Moves between states:
at | k i w e
ZG | DD FM FD FR
SN | QF CN LB NF
QD | RT JN PJ PQ
GR | RR DL ZC MP
HR | TG BT DD GT
ZR | JZ MB PQ RR
PQ | DG ZQ RP RD
BD | RN CD JL QD
LS | MP TM JZ FD
JN | NZ FL BD ZQ
MJ | HQ BL RC HN
TH | DJ TZ MH QC
NZ | FL PQ RN FB
QL | MZ MJ GT GH
PH | GF MD GM ZM
RP | ZP QD CN NZ
QM | MS JC MP DD
CL | QS LB DJ DS
FJ | FD GD RR MS
MB | BM GR ZQ NR
MS | JC TC TM FM
FL | PQ DG CD ZC
NF | BD RN CP ZP
TT | LJ DH ZM TH
MD | BG TN BR QZ
RC | PC QT HR QL
TN | ZM LZ LT SZ
MN | BR BF HN PN
RD | FP ZR NZ BM
QH | DS DT QC SN
RT | JN NZ NF DG
LP | TH DJ SZ SF
SF | QC ZB DH QS
GH | MQ HN HF JB
DL | NR LS FP SM
HQ | BL GH PC HC
GD | ZS QM NR TC
QT | HF GJ BT MJ
MC | TR GT PF PC
GJ | QL MZ TR BL
CD | RP ZP QF JN
RM | CL QS TH QH
RR | DL NR RD TM
NM | TT LJ TN LP
CP | JL SN CL RL
FP | ZR JZ FL GR
TC | ZG DD FJ PF
SC | PN PH FS BG
JC | TC ZG SM SR
HS | HR TG ZG TR
JL | SN QF QS PJ
LB | DZ QH MR CP
ZM | LZ QZ SC MH
GF | MD BG MN LZ
MQ | HN HC GJ FS
BR | BF LT HC PH
FR | LM HS JC BT
JM | RC PC HS GJ
RG | SZ MH GF LJ
BF | LT SC JP GF
RN | CD RP SN RT
JP | JB FS MJ MN
HN | HC JP QL PG
HC | JP JB MZ GM
FS | PG GM BL BF
MH | NM TT BG QR
QC | ZB RM QR LB
GT | JM RC LM HF
FB | ZC RD RT JZ
ZC | RD FP JN MB
BG | TN ZM BF RG
DJ | TZ MR NM ZB
TZ | MR SF TT RM
DT | CP JL RM CN
DH | QR LP QZ TZ
JZ | MB BM DG DL
BT | MC TR SR RC
QF | CN RL DZ BD
QR | LP TH RG MR
PJ | NF BD DT RP
LJ | DH QR LZ DJ
FD | GD ZS DL JC
LT | SC PN JB MD
ZP | QD RT RL FL
PF | FR LM MS TG
BL | GH MQ QT JP
TM | SM FJ BM ZS
LZ | QZ RG PN NM
ZS | QM MS LS ZG
LM | HS HR TC MC
SR | PF FR QM HR
PN | PH GF PG TN
NR | LS MP ZR FJ
JB | FS PG HQ BR
DG | ZQ FB ZP FP
DD | FM SR GD LM
PC | QT HF TG MZ
DS | DT CP ZB QF
ZB | RM CL LP DZ
MZ | MJ HQ JM MQ
TR | GT JM FR QT
FM | SR PF ZS HS
MR | SF QC LJ CL
QZ | RG SZ PH TT
CN | RL PJ QH RN
DZ | QH DS SF JL
MP | TM SM MB GD
ZQ | FB ZC QD ZR
QS | LB DZ TZ DT
HF | GJ QL MC HQ
TG | BT MC FM JM
RL | PJ NF DS CD
GM | MN BR MQ SC
SM | FJ FD GR QM
PG | GM MN GH LT
BM | GR RR FB LS
SZ | MH NM MD DH

The rows follow the links: the fewer symbols apart two states are, the more alike their rows tend to be.

Each row is also shifted at random along 10 hidden directions that mean nothing.

Some states, each with a row of numbers:
GF
430,-34,149,98,67,43,31,90,27,5,-17,61,-43,-46,-245,-138,101,-73,-44,108,16,-236,-59,-39,152,-14,250,31,-53,159,-69,-40,205,59,92,-8,-64,66,-107,149,-97,-134,-23,295,123,-103,-33,26
HN
-508,-148,422,-60,-26,23,-8,-106,-185,-250,-290,99,-362,436,-398,176,-91,-65,-663,-266,-244,-266,-268,135,-433,-268,229,196,-384,141,535,-23,129,112,-126,283,82,285,-34,13,224,112,-272,-269,-478,-357,214,-22
DS
591,155,-59,-744,225,44,-185,-13,113,-162,396,-11,274,-523,112,19,218,81,-292,80,98,86,202,-106,-9,-258,-155,239,62,-46,377,-181,290,-40,238,10,-207,251,-30,-48,53,236,-377,-498,-137,-107,-176,162
MZ
137,-81,363,520,-86,-93,-84,-263,-131,-123,-205,-86,65,235,-45,133,35,32,-308,161,-166,-410,-303,-185,-82,53,218,-41,-161,356,-295,181,-388,79,252,367,-205,42,173,-14,152,-191,407,284,-538,-135,-38,7
RM
-198,-37,248,-122,65,63,47,18,-70,-341,169,200,263,-198,-223,128,23,134,-312,-56,-64,80,-259,-247,-216,226,12,534,-248,93,416,-148,-100,341,193,-252,-102,72,347,30,169,-203,-834,244,-611,-171,-195,-44
RC
-196,-399,-159,288,100,-254,-224,-90,126,-262,310,-101,-129,-95,62,269,206,225,49,-313,-39,-26,399,-27,280,-100,-127,98,-114,-52,-66,-155,-319,24,-40,210,-10,107,215,115,-213,252,-117,-102,189,-30,-201,-419
JC
676,-139,-173,223,23,-197,-172,-257,102,-6,-127,-291,-47,63,-77,-2,-32,242,-266,-187,-150,-116,216,-53,224,-74,46,136,-163,-26,61,-296,-328,-301,-121,133,196,-194,-38,-90,72,561,111,-187,-253,-3,-67,-233
MH
142,121,38,62,112,137,137,-45,-244,103,-140,205,-373,179,35,-40,-112,141,115,-53,-65,-54,-322,-129,-347,95,101,-291,32,39,190,39,11,185,60,-52,158,28,-14,2,136,250,61,83,-62,-93,198,53
TM
-254,25,258,-9,-42,121,193,308,191,44,-159,183,57,-282,-258,134,73,-194,99,-358,107,175,33,142,207,277,6,439,253,280,-257,530,762,-73,-36,-119,-231,2,-59,-195,-154,-45,101,39,685,-21,101,-596
FB
148,66,-131,-293,169,-96,-183,-10,171,-111,245,-79,-159,-569,94,13,21,433,-155,-188,108,13,195,-186,159,-110,-150,260,37,70,-2,-32,229,-313,325,5,17,-36,38,-1,20,838,-29,-257,90,-98,-122,-293
FJ
929,123,-169,461,-62,72,305,81,-27,327,-210,42,122,-237,-18,-72,-106,348,425,-276,179,407,97,74,-136,818,-366,-201,282,-401,-36,25,-193,-86,39,-538,300,-491,352,-203,-145,776,19,397,-211,148,196,-196
ZQ
1034,116,54,192,95,-38,41,-147,27,-269,-121,101,314,-203,214,377,-9,223,-235,-121,-38,105,-146,-128,-279,402,-206,336,146,333,-154,432,-134,45,193,-25,-130,-281,463,-342,290,125,50,4,-520,45,-80,-163
TN
174,-550,-53,425,57,-84,-119,-139,-131,7,250,48,431,-139,294,153,517,400,-103,-191,7,-171,-9,-265,114,66,225,200,-218,228,-75,-80,-527,227,123,53,-28,43,130,-232,229,938,-35,98,-482,-23,-466,-283
GD
24,138,235,484,2,-28,-23,-342,-141,366,-584,-277,-66,320,-303,-292,-412,382,113,-368,-280,-215,-132,-494,291,214,334,92,5,-21,-160,-383,-253,-189,-9,-15,304,-144,-236,41,184,935,683,109,-237,-58,22,-680
BL
-141,200,95,-179,-206,46,-33,134,-157,333,72,101,587,-297,142,-8,241,-107,152,369,350,-124,-16,233,-409,104,-53,-410,37,-236,-278,175,-88,-15,405,-176,-187,171,155,-152,-122,-102,275,136,-467,-64,140,620
LM
-747,-149,-172,259,-366,-59,170,-4,-23,160,-83,60,77,525,146,92,111,-453,138,-23,-169,105,95,346,-48,-13,84,-211,-89,-79,-131,205,-311,-12,-478,167,-89,-55,-93,-272,-75,-812,124,-67,166,102,215,133
BR
-376,-62,-83,-28,33,-19,3,211,-44,255,-42,82,88,-4,-6,25,-123,-79,587,-127,145,-15,128,190,-343,30,13,-327,44,-460,-116,-201,-76,141,-161,-446,351,16,83,110,-188,-77,-81,52,71,49,178,202
JL
212,337,-93,-467,180,179,50,178,86,371,-88,148,52,-462,-48,-80,-113,136,300,-52,212,-1,-76,-177,-151,145,61,78,169,-50,-3,125,580,-128,213,-459,157,-36,-156,-136,1,248,49,-28,336,-9,82,-41
CD
106,21,-167,-32,-47,19,42,126,-80,-106,40,-202,105,130,148,-271,-157,-32,-2,140,135,274,13,311,39,-133,-185,-148,11,-234,55,-253,-36,-26,-240,-130,245,-265,-90,120,103,432,-167,-131,-184,228,-86,262
MC
231,34,367,-38,90,118,-88,-396,-78,16,-172,-270,172,0,-241,119,112,287,-107,62,55,-23,21,-439,83,327,-174,75,-8,-231,316,-153,-140,95,239,185,4,265,194,92,-132,114,32,207,-353,-45,-169,-268
ZR
265,0,-100,100,94,-13,63,-180,209,-106,-346,-131,-688,293,-395,-48,-280,80,-430,-139,-309,-150,-100,-192,323,-34,235,457,-224,340,318,19,279,-372,-297,215,225,-293,-365,28,187,-66,-103,50,377,-22,52,-441
QR
587,300,-9,-456,230,182,-25,-88,-35,190,-111,-167,-55,40,-219,-186,-182,-73,192,319,86,-68,3,-229,-120,-25,-17,-227,37,-340,361,-428,155,44,-24,-227,288,41,-110,243,-98,-412,-234,107,24,101,8,357
RP
-757,53,110,-112,-122,160,198,241,72,168,-186,106,156,118,-287,-147,-201,-393,132,-134,-127,107,-136,60,236,28,319,429,-53,127,-55,61,413,25,-422,-300,32,-60,-391,-67,57,-534,-154,4,432,51,0,-230
HQ
1248,-331,-212,440,-128,-60,159,-31,34,203,-189,11,197,225,-107,97,319,-146,-105,-87,-137,-71,172,181,22,268,140,33,-167,61,96,119,-300,-30,-346,-106,69,-346,27,-381,-15,-160,-194,177,-117,97,61,-23
DZ
-122,99,167,-229,-84,22,17,-57,-13,124,55,112,514,211,69,38,72,-455,-54,-70,-397,-91,-51,-226,149,-269,400,380,39,383,-141,61,66,201,-263,113,-408,248,-331,-243,209,-829,106,-385,171,-23,-175,-131
TR
584,-107,214,77,10,27,34,-59,136,-75,-273,-78,207,232,-245,274,131,-306,-103,-194,-93,-8,207,106,99,37,-3,235,102,79,-4,194,222,82,-339,177,-64,102,-6,-125,-115,-465,94,-169,248,72,49,-300
LT
246,104,283,12,116,-99,-80,218,-86,-465,-90,5,-218,196,-131,68,-277,-277,-158,110,98,-122,-198,471,-545,-380,-169,-270,76,-15,-38,61,192,146,-17,50,71,101,284,331,3,-309,-112,-141,-288,-109,282,498
DG
182,114,-165,-97,117,-56,-20,-174,76,-126,142,-16,-199,-226,-119,4,-156,337,-98,-238,-188,185,88,-326,116,207,-145,333,-40,-93,438,-310,-202,-130,103,-131,70,-132,112,-55,38,172,-483,45,-166,-118,-78,-308
QZ
252,33,-41,-133,-43,30,76,-60,-166,89,83,87,16,172,-19,-117,76,-13,-84,21,-187,-5,-36,-38,-153,-47,116,-139,-155,-163,412,-301,-262,168,-113,-24,19,96,-92,-86,49,-15,-335,-69,-329,-123,40,223
QS
-77,80,19,-73,82,132,85,35,-66,300,31,59,-189,-121,-222,-489,-106,232,75,-187,-80,-54,-78,-323,419,-55,353,161,-46,50,170,-396,285,-35,41,-185,82,78,-442,115,80,765,-61,65,248,-149,-80,-386
RN
-111,132,-101,58,-39,90,245,366,-13,-55,55,131,-168,-260,180,-211,-104,-29,230,219,370,280,-154,323,-71,150,-278,-208,235,28,-254,332,396,-50,117,-263,97,-262,47,134,-33,243,46,246,299,197,138,225
LS
23,27,-5,239,-205,-9,173,161,23,-288,48,-30,-359,222,208,-67,-20,-274,-76,90,64,306,55,459,236,-139,-315,-283,335,196,-239,433,277,-107,-166,418,-265,-87,-45,43,-87,-143,298,-115,521,137,150,42

From each start, follow one symbol. Which state do you reach?
Answers are names.
-297,21,42,177,-61,146,138,9,-72,240,-110,83,-308,-123,-70,-88,38,295,225,-55,233,156,36,-22,48,427,-217,-266,140,-305,116,91,54,-60,219,-82,105,10,128,39,-240,437,100,386,183,-21,156,-200
w
FM
127,-61,262,57,136,-70,-89,-55,175,-277,-87,12,-174,-130,-552,253,-52,90,-286,-180,-113,-193,37,-177,-25,167,-15,439,-181,104,275,-52,85,44,163,27,-14,91,321,140,-165,-482,-466,289,-113,-258,60,-243
e
MJ
-14,-175,157,536,-86,-66,-104,-290,-122,290,-235,-167,-184,263,-42,-189,130,211,-12,18,-162,-469,-103,-346,471,-44,539,-143,-133,300,-381,-39,-228,-197,148,418,-110,52,-339,11,53,453,795,267,91,-40,-139,-309
k
HQ
175,13,31,-259,48,-25,-310,-240,186,339,136,-278,450,-429,-296,-50,356,165,138,176,99,-335,364,-548,514,178,228,192,-99,-215,-22,-386,-122,-132,377,-60,-111,245,-119,79,-293,-211,36,331,-11,-89,-323,-138
w
TR
-646,-120,-376,228,-303,-221,54,222,91,355,-274,61,5,356,8,-82,-237,-403,161,-291,-132,-91,187,591,-104,-297,299,-130,-215,-115,-318,11,-80,-333,-600,-199,274,-339,-349,-288,26,-42,262,-386,199,-9,382,69
w
GD
87,-240,-77,255,104,-63,-26,17,68,-183,215,80,-276,-311,-34,253,175,343,125,-249,146,179,255,-17,12,351,-340,5,70,-129,90,66,-113,66,155,-32,53,68,422,85,-301,274,-252,263,171,-12,-9,-332
k
JM
524,-138,-71,133,-160,128,149,-80,27,357,-282,-23,-128,409,-344,-148,126,-212,-117,-50,-248,-174,109,54,198,22,407,-29,-204,37,265,-93,-32,-110,-435,13,98,-53,-400,-210,-59,-228,-55,97,200,-49,131,-114
w
HF
-134,3,-136,-309,223,31,-141,-10,-8,-153,476,6,-38,-525,299,116,221,332,247,384,329,64,68,-280,-65,78,-351,-205,100,-186,75,-109,-118,146,477,-37,-29,165,366,299,-174,-150,-270,298,21,132,-285,290
k
TH
-246,122,-198,-166,10,47,-14,-57,-229,401,34,12,36,200,386,-176,-42,-2,414,108,-11,-53,24,-48,-202,-226,123,-557,120,-317,-57,-291,-258,67,-67,-108,170,153,-239,-11,21,220,346,-253,16,62,59,308
k
TT
511,-272,-592,523,-188,-142,258,137,177,128,-49,89,-586,132,-24,-91,49,63,7,-172,-3,128,204,377,215,207,-33,-239,-71,29,18,167,-89,-374,-313,-10,230,-533,-85,-172,-141,220,-99,219,446,115,296,-131
k
SR
431,124,-413,-283,73,44,46,142,129,245,-11,-57,352,-195,167,-14,-18,-40,314,205,298,189,76,114,-186,116,-180,-132,73,-224,-38,-2,100,-84,-124,-451,278,-332,14,-107,30,6,-119,-69,17,327,-30,327
w
DS
-106,77,-154,-186,-68,-31,-120,-10,-51,298,237,-185,-71,118,-167,-537,-54,-97,139,235,-82,-173,219,-43,355,-400,240,-382,-135,-360,159,-731,-221,-54,-80,3,37,139,-369,325,-208,-79,-141,60,28,-70,-25,318
e
QZ
630,-4,132,37,242,15,-96,31,-53,-330,7,-204,-280,49,80,-130,-62,118,-193,302,185,-134,-133,-28,100,-316,-81,-203,117,192,-54,-70,266,72,127,201,92,54,-22,411,139,362,175,23,57,147,-145,209
w
NM
-443,383,-20,-31,-62,-43,195,309,-13,-61,-77,271,-493,20,-88,-256,-587,-114,86,-378,-92,170,-126,322,-260,-142,-6,-20,161,7,-46,10,346,-149,-156,-252,114,-173,-92,37,58,175,-43,-249,141,-254,492,-44
k
DG
-41,-197,-436,289,-79,-214,14,144,53,87,139,45,-438,-63,-183,-185,-106,229,100,-229,35,-21,317,335,-23,-19,-27,-295,-224,-390,208,-457,-368,-208,-131,-240,368,-285,57,125,-220,502,-400,186,-67,-180,242,71
i
MJ
196,13,-205,70,64,31,130,-70,26,39,167,123,-550,177,26,-214,-56,-9,-27,-179,-361,16,51,-254,462,-218,290,72,85,300,129,-138,91,-17,-215,224,-104,13,-453,45,29,62,-30,-132,670,-105,-58,-391
k
DS
-434,10,-207,-347,-147,15,3,253,166,153,-2,-5,254,-255,70,10,31,-159,43,92,310,97,97,376,-29,-72,-70,94,-17,-119,-153,263,411,-279,-67,-193,67,-136,-121,-181,-36,117,31,-217,227,150,85,169
k
GR
